Below is a small trained network, with its code and all its weights. Each question gives an input and a class and asks what happens when units are switched off, that is, made to give their printed mean instead of their output.

import numpy as np


def w(rows, s, z=0):
    codes = np.array(rows[::2]) - 128.0
    scale = np.full(codes.shape[1], s)
    scale[-1] = z or s
    return codes * scale


def norm(h):
    return h / np.sqrt((h * h).mean(-1, keepdims=True) + 1e-5)


def f(y):
    return y / 2 * (1 + np.tanh(0.7978845608 * (y + 0.044715 * y**3)))


def log_softmax(a):
    a = a - a.max(-1, keepdims=True)
    return a - np.log(np.exp(a).sum(-1, keepdims=True))


def net(x, mask):
    res = np.array(x, float).reshape(1, 7) / 4 @ E
    u = 0
    for l in range(4):
        y = f(norm(res) @ A[l][:, :-1].T + A[l][:, -1])
        res = res + np.where(mask[u : u + 5], y, B[l][:, -1]) @ B[l][:, :-1]
        u += 5
    return log_softmax(norm(res)[-1] @ U[:, :-1].T + U[:, -1])


A, B = {}, {}
E = w([
[160,2,144,212,136,100],'x0',
[188,183,141,154,194,88],'x1',
[222,153,114,149,16,125],'x2',
[129,128,126,129,126,125],'x3',
[128,130,128,125,128,130],'x4',
[139,148,120,181,159,255],'x5',
[125,144,216,108,124,148],'x6',
],0.0085)
A[0] = w([
[119,114,132,119,164,134,32],'0.n0',
[100,159,148,121,118,96,128],'0.n1',
[112,201,135,106,136,130,2],'0.n2',
[156,124,118,108,103,109,117],'0.n3',
[130,134,250,110,116,147,42],'0.n4',
],0.014,0.0049)
B[0] = w([
[125,157,153,102,114,133,112],'0.n0',
[142,106,139,116,114,96,198],'0.n1',
[159,123,123,92,127,166,207],'0.n2',
[129,155,135,172,99,114,183],'0.n3',
[136,95,7,146,134,112,251],'0.n4',
],0.018,0.003)
A[1] = w([
[233,194,134,190,255,70,48],'1.n0',
[2,99,79,163,39,170,3],'1.n1',
[87,197,118,241,100,204,137],'1.n2',
[50,71,145,108,45,177,141],'1.n3',
[98,182,1,194,167,75,28],'1.n4',
],0.0091,0.0038)
B[1] = w([
[160,73,193,32,101,184,248],'1.n0',
[204,85,134,27,203,145,205],'1.n1',
[188,199,132,172,178,39,252],'1.n2',
[215,158,177,98,151,107,221],'1.n3',
[153,67,11,82,158,142,219],'1.n4',
],0.011,0.0032)
A[2] = w([
[110,249,91,60,143,119,3],'2.n0',
[142,41,168,214,169,111,82],'2.n1',
[128,124,82,129,129,176,8],'2.n2',
[26,100,149,97,233,140,141],'2.n3',
[146,165,134,197,196,225,65],'2.n4',
],0.011,0.0027)
B[2] = w([
[36,70,141,141,96,177,248],'2.n0',
[22,126,139,114,118,200,246],'2.n1',
[167,52,159,142,154,77,138],'2.n2',
[241,164,109,208,3,104,252],'2.n3',
[93,135,135,115,193,63,223],'2.n4',
],0.014,0.0042)
A[3] = w([
[53,140,124,121,77,101,158],'3.n0',
[90,151,53,78,107,150,170],'3.n1',
[84,102,133,94,96,2,99],'3.n2',
[90,151,86,202,130,105,56],'3.n3',
[102,137,123,150,126,108,3],'3.n4',
],0.0098,0.0053)
B[3] = w([
[94,110,150,166,146,114,222],'3.n0',
[141,60,123,201,134,164,255],'3.n1',
[138,164,127,115,249,121,214],'3.n2',
[157,110,154,69,116,101,132],'3.n3',
[239,140,154,122,150,175,88],'3.n4',
],0.015,0.0037)
U = w([
[49,99,161,142,104,185,255],'0',
[168,86,40,141,163,119,57],'1',
[177,211,144,192,44,88,105],'2',
[112,186,163,137,245,72,161],'3',
[186,124,175,7,144,159,25],'4',
],0.016,0.004)

Each question gives the input, the list of numbers given to net, and the class t.
The units are the neurons (one row each of A and B). Each row of codes is followed by its name. A weight is (code - 128) times the scale printed after its matrix; where a second scale follows, it is the last column's (A, B and U).
mask holds one flag per neuron, layer by layer. A switched-off neuron (its flag False) gives its mean, the last column of its row in B, instead of its output. The means were averaged over made-up inputs and are rounded, as every weight is.
A unit's drop is (log p(t) with every unit on - log p(t) with that unit switched off) / (log p(t) with every unit on - log p(t) with every unit switched off).
The circuit of an input: a set's keep is (log p(t) with only the set's units on - log p(t) with every unit switched off) / (log p(t) with every unit on - log p(t) with every unit switched off). Starting from the 12 units with the biggest drops (on a tie, the unit counted first), units are removed one at a time, each time the one whose removal leaves the highest keep (on an exact tie, the one counted first), for as long as the keep stays at least 0.8.
circuit, biggest first: the units of the circuit, biggest drop first
most important unit: the unit with the biggest drop
top k neurons: the k neurons with the biggest drops, biggest first
top k neurons in layer l: the k neurons of layer l with the biggest drops, biggest first
input [-3,-5,-2,-5,3,6,5], class 3: most important unit -> 1.n2
input [6,-6,4,6,-4,-7,-3], class 3: top 3 neurons -> (3.n2, 2.n3, 0.n4)
input [7,6,7,1,-6,7,-4], class 0: circuit, biggest first -> (2.n1, 0.n4)
input [4,-8,-6,-2,-4,0,-6], class 4: top 4 neurons -> (1.n1, 1.n3, 0.n4, 3.n1)
input [-8,1,7,8,-5,5,1], class 0: top 4 neurons -> (2.n0, 2.n3, 0.n2, 1.n3)
input [-4,-4,4,-8,-1,-1,-3], class 0: top 3 neurons in layer 2 -> (2.n0, 2.n3, 2.n4)
input [-6,-2,7,-8,2,3,7], class 1: top 4 neurons -> (0.n4, 2.n1, 3.n1, 2.n3)
input [5,-7,-2,0,-6,7,-5], class 3: circuit, biggest first -> (0.n4, 1.n2, 2.n4, 1.n4)
input [-2,-6,-6,4,4,-7,0], class 3: top 3 neurons -> (3.n2, 1.n3, 0.n1)
input [6,2,5,-6,3,-8,4], class 3: top 3 neurons -> (3.n2, 2.n3, 2.n0)
input [2,0,7,5,-4,3,-6], class 2: top 2 neurons -> (0.n4, 1.n2)
input [-5,-8,-7,3,-5,-3,1], class 4: top 2 neurons -> (1.n3, 1.n1)
input [2,-6,8,7,6,-1,-7], class 2: circuit, biggest first -> (0.n4, 0.n3)
input [-6,-4,-3,2,-8,2,7], class 1: top 2 neurons -> (0.n4, 2.n1)
input [0,-8,-5,7,-3,-6,-3], class 4: circuit, biggest first -> (1.n3, 1.n1)
input [6,4,-2,6,-6,6,2], class 0: circuit, biggest first -> (2.n1)
input [6,-5,5,-8,-5,4,7], class 1: top 2 neurons -> (0.n4, 1.n1)
input [3,3,0,0,-8,0,-2], class 0: top 2 neurons in layer 1 -> (1.n3, 1.n1)
input [6,7,3,0,0,6,-1], class 4: top 2 neurons -> (1.n0, 2.n0)
input [-4,-7,-4,2,-6,2,-5], class 4: circuit, biggest first -> (1.n1)
input [3,-7,7,8,-7,1,8], class 1: top 3 neurons -> (0.n4, 1.n1, 2.n3)
input [4,-6,3,6,-5,6,6], class 1: top 3 neurons in layer 1 -> (1.n0, 1.n1, 1.n2)
input [-5,-6,-4,6,2,8,1], class 3: top 2 neurons in layer 2 -> (2.n4, 2.n1)
input [5,2,1,6,5,7,-6], class 3: top 2 neurons in layer 2 -> (2.n4, 2.n0)
